daras: [168 130 101 121 147]
Fafof: [ 87 109 160 141 100]
ver: [180 151  85 131 155]
vos: [139 176 112 155 156]
gak: [ 77 131 101 114 124]
zet: [130 168 178 114 124]
kiril: [148 160 117 130 150]
rest: [180 151] => [ 85 131 155]
find: [168 130] => daras
find: [168 130 101] => daras
find: [ 77 131 101 114] => gak
rest: [130 101] => [121 147]
find: [117 130 150] => kiril

fanom: [139 134 138 161 157 160]
vifa: [ 97 119 145 112 161 118]
fogi: [143 156 160 166 120 120]
dek: [158 157 150  92 102 126]
fazu: [117 146 171 148  99 115]
Vidir: [153  91 108  93 123 170]
lop: [143 161 172 157  98 141]
Pedim: [143 156 160 163 105 119]
patas: [157 158 152 133 160 115]
mizut: [138 146 149 175 162 159]
gukig: [143 155 168  92 102 127]
Sakav: [157 157 166 156  95 125]
find: [149 175 162] => mizut
find: [143 156 160 163 105 119] => Pedim
rest: [171 148] => [ 99 115]
find: [ 92 102 126] => dek
rest: [117 146 171 148  99] => [115]
rest: [157 157] => [166 156  95 125]

Pimu: [157 149 144 146 124 104 148 146 152]
zigod: [157 149 144 146 124 143 134 146 151]
getom: [157 149 177 146 124 104 148 139 138]
find: [149 144 146 124 143 134 146 151] => zigod
rest: [157 149 177] => [146 124 104 148 139 138]

konu: [123 107  93 172 145 170 154]
Mon: [162  95 107  91 154  87 112]
vefi: [ 98 169  92 172 145  90 160]
Sil: [ 93 107 101 149 148 118 109]
ropa: [ 86 120 127 154 142  90 159]
rest: [ 92 172 145  90] => [160]
rest: [154  87] => [112]

kirap: [113 159 157 161]
toket: [114 159 156 111]
Nedu: [114 170 154 159]
kibol: [113 159 174 167]
mem: [169  84 101 114]
rest: [159 157] => [161]
find: [101 114] => mem
find: [114 170] => Nedu
rest: [114 159] => [156 111]

Bigop: [119  92 154 105 132 127 136 140 137 151 161 109 147 140 148 104 125 124
 135 153 135 135 131 120 123 142 136  95 145 152]
kazir: [123 111 148 112 145 124 128 126 127 136 162 109 148 140 148 128 128 120
 150 126 135 114 130 135 136 109 129 118 147 127]
mano: [130 142 165 120 140 133 145 122 128 118 143 139 125 120 128 149 130 120
 151 102 132 103 126 146 143  91 120 144 136 106]
gasot: [139 129 144 175 101 136 145 157 109 126  97 112 157 130 121 104 116 122
  97 141 149 145  94 138  96 169  97 111  98 146]
retov: [130 113 148 148 110 133 143 153 121 138 119 109 155 135 132 100 119 124
 108 150 143 145 108 128 104 165 113 101 115 152]
Voti: [136 124 145 167 103 135 145 156 113 130 103 111 157 132 124 102 117 122
 100 144 148 145  98 135  99 168 102 108 103 148]
Rele: [120  94 153 110 127 128 138 143 136 150 155 107 149 140 146 101 124 124
 129 156 136 139 128 120 119 149 134  94 141 155]
Giru: [122 105 150 108 143 125 129 129 130 140 165 120 140 133 145 122 128 121
 149 132 134 118 131 132 134 115 131 112 148 133]
Pebe: [121 148  80  98 127 126 111 104 155 123 108 147  82 125 116 147 140 150
 122 127  93 139 164 100 146 123 165 155 140 155]
pubu: [120  94 153 110 127 128 138 143 136 150 155 107 149 140 116 101 124 150
 129 156 136 139 128 120 119 149 134  94 141 155]
ref: [118  93 154 106 131 128 136 141 137 151 160 109 148 140 148 103 125 124
 134 154 135 136 130 120 122 144 135  95 144 153]
kom: [133 143 128 132 146 124 120 113 117 114 138 142 121 119 125 153 131 122
 149  99 130 102 127 146 144  89 120 149 134 102]
rest: [ 98 127] => [126 111 104 155 123 108 147  82 125 116 147 140 150 122 127  93 139 164
 100 146 123 165 155 140 155]
find: [130 140 165 120 140 133 145 122 128] => Giru
rest: [138  96] => [169  97 111  98 146]
rest: [109 147 140 148] => [104 125 124 135 153 135 135 131 120 123 142 136  95 145 152]
rest: [147  82 125] => [116 147 140 150 122 127  93 139 164 100 146 123 165 155 140 155]
rest: [127 126 111] => [104 155 123 108 147  82 125 116 147 140 150 122 127  93 139 164 100 146
 123 165 155 140 155]

bogo: [104 150 105 140 100 101 146 159  96  99 104 142 136 113 107  98 159  97
 101 114 135 118 105 102 129 119 161 141 106 133]
tigu: [110 156 105 142 105 102 153 156 100 104 111 145 135 108 108 100 167 102
 104 115 139 125 108 105 116 116 165 141 112 137]
kinod: [101 154  98 159  99  98 142 173  91  95  99 166 145 109 107  91 165  93
  97 121 158  99 101 101  96 110 167 164  96 151]
Piva: [ 96 144 110 160  95 101 131 172  90  93  93 158 149 130 103  97 142  93
  97 126 156  97 101 102  96 131 141 162  95 141]
kego: [121 155 113 139 118 113 157 143 114 118 126 139 132 115 115 114 163 118
 116 121 136 138 118 115 129 120 161 134 126 134]
lum: [100 155  90 131  94  93 150 164  89  92  99 143 127  93 107  85 177  89
  94 100 127 115 100  96 109 102 173 135  99 133]
devum: [135 125 122 120 133 132 130 138 131 135 135 125 112 123 139 127 141 135
 134 114 117 136 139 134 134 130 137 115 130 116]
tonef: [127 123 144 132 132 138 119 127 135 131 127 128 141 150 133 140 111 133
 134 147 132 130 133 136 137 142 112 135 131 133]
Div: [126 124 154 148 133 142 111 130 136 130 122 142 160 162 131 144 101 131
 133 166 151 121 131 137 132 149 108 157 128 151]
dafi: [123 129 132 115 122 127 127 127 126 122 120 118 131 130 130 126 130 121
 124 127 112 135 127 126 141 129 129 121 126 127]
rest: [121 124] => [127 112 135 127 126 141 129 129 121 126 127]
rest: [129 120 161] => [134 126 134]
find: [148 133] => Div
rest: [118 113] => [157 143 114 118 126 139 132 115 115 114 163 118 116 121 136 138 118 115
 129 120 161 134 126 134]
find: [120 118 131 130 130 126 130 121 124] => dafi

rog: [127 109 127 147 126  97 122 141 127]
daso: [125 147 117 117 142 168 118 114 137]
Suf: [125 143 129 108 125 138 139 148 119]
Tadu: [144 145 152 135 126 135 146 135 150]
vebug: [125 147 117 117 143 139 132  95 139]
Saguv: [130 133 149 152 106 149 110  99 134]
mufi: [100 114 120 119  97  96 113 179  71]
Vulal: [120 125 107 103 141 113 137 162 112]
lidek: [119 122 104 119 145 122 120 145 122]
Muz: [116 114 114  92 119  97 147 151  84]
Raliv: [118 120 103 118 144 128 117 125 121]
mus: [113 124  98 102 144 120 125 155 108]
rest: [145 122 120] => [145 122]
rest: [125 147 117 117 142] => [168 118 114 137]
rest: [117 117 143] => [139 132  95 139]

